Below are the code and all the weights of a small trained network. Each question names an input and a class and asks about switching units off, where a switched-off unit gives its printed mean instead of its output.

import numpy as np


def w(rows, s, z=0):
    codes = np.array(rows[::2]) - 128.0
    scale = np.full(codes.shape[1], s)
    scale[-1] = z or s
    return codes * scale


def f(y):
    return y / 2 * (1 + np.tanh(0.7978845608 * (y + 0.044715 * y**3)))


def log_softmax(a):
    a = a - a.max(-1, keepdims=True)
    return a - np.log(np.exp(a).sum(-1, keepdims=True))


def net(x, mask):
    res = np.array(x, float).reshape(1, 2) / 4 @ E
    y = f(res @ A[0][:, :-1].T + A[0][:, -1])
    res = res + np.where(mask, y, B[0][:, -1]) @ B[0][:, :-1]
    return log_softmax(res[-1] @ U[:, :-1].T + U[:, -1])


A, B = {}, {}
E = w([
[108,55,244,103,55,28,128,188],'x0',
[74,227,147,153,3,131,162,33],'x1',
],0.012)
A[0] = w([
[175,101,180,137,83,96,185,155,29],'n0',
[134,112,137,199,156,255,172,127,40],'n1',
[134,97,116,122,210,174,66,178,36],'n2',
[132,165,20,75,90,186,113,162,4],'n3',
[122,153,50,158,195,222,104,42,152],'n4',
[112,143,92,185,64,93,112,38,27],'n5',
[154,40,76,80,179,120,78,159,54],'n6',
[45,95,180,91,90,108,136,192,2],'n7',
[93,81,113,89,86,123,153,153,17],'n8',
[144,198,189,113,86,168,157,69,192],'n9',
],0.0088,0.0072)
B[0] = w([
[113,129,132,114,114,178,118,116,155],'n0',
[105,109,140,122,129,143,122,116,156],'n1',
[104,160,117,122,153,129,155,126,185],'n2',
[55,120,118,88,115,238,102,112,152],'n3',
[141,134,159,125,115,109,105,116,246],'n4',
[94,143,96,125,160,175,164,150,172],'n5',
[125,150,118,116,154,122,134,146,198],'n6',
[106,130,130,96,115,161,116,109,168],'n7',
[100,140,111,98,123,255,126,104,130],'n8',
[124,161,133,141,159,99,133,155,210],'n9',
],0.03,0.014)
U = w([
[82,160,96,103,177,136,201,179,67],'0',
[87,112,206,59,81,160,29,68,89],'1',
[225,117,237,158,121,3,85,157,249],'2',
[170,101,77,122,75,143,157,117,94],'3',
[162,90,96,171,94,156,118,129,88],'4',
],0.015,0.014)

Each question gives the input, the list of numbers given to net, and the class t.
The units are the neurons (one row each of A and B). Each row of codes is followed by its name. A weight is (code - 128) times the scale printed after its matrix; where a second scale follows, it is the last column's (A, B and U).
mask holds one flag per neuron, in row order. A switched-off neuron (its flag False) gives its mean, the last column of its row in B, instead of its output. The means were averaged over made-up inputs and are rounded, as every weight is.
A unit's drop is (log p(t) with every unit on - log p(t) with that unit switched off) / (log p(t) with every unit on - log p(t) with every unit switched off).
The circuit of an input: a set's keep is (log p(t) with only the set's units on - log p(t) with every unit switched off) / (log p(t) with every unit on - log p(t) with every unit switched off). Starting from all 10 units, units are removed one at a time, each time the one whose removal leaves the highest keep (on an exact tie, the one counted first), for as long as the keep stays at least 0.8.
units of the circuit, in order: the units of the circuit, biggest drop first
unit that matters most: the unit with the biggest drop
top k neurons: the k neurons with the biggest drops, biggest first
drop of u: that unit's drop, to one decimal
input [3,-3], class 2: top 3 neurons : n5; n3; n2
input [6,-7], class 0: unit that matters most : n6
input [-1,-3], class 2: units of the circuit, in order : n5; n3
input [-8,-6], class 1: top 2 neurons : n4; n3
input [8,-8], class 0: top 2 neurons : n6; n4
input [-1,3], class 2: top 2 neurons : n3; n2
input [7,-7], class 0: top 3 neurons : n6; n4; n2
input [6,7], class 0: top 3 neurons : n5; n9; n4
input [2,5], class 0: top 2 neurons : n4; n5
input [-3,3], class 2: top 2 neurons : n4; n2
input [6,6], class 0: top 3 neurons : n9; n4; n5
input [-5,-4], class 1: top 2 neurons : n4; n9
input [-4,0], class 1: drop of n3 : 0.1
input [2,-2], class 2: drop of n5 : 0.2
input [-6,4], class 1: drop of n4 : 1.7
input [-1,7], class 0: drop of n5 : 3.6
input [8,-6], class 1: unit that matters most : n7
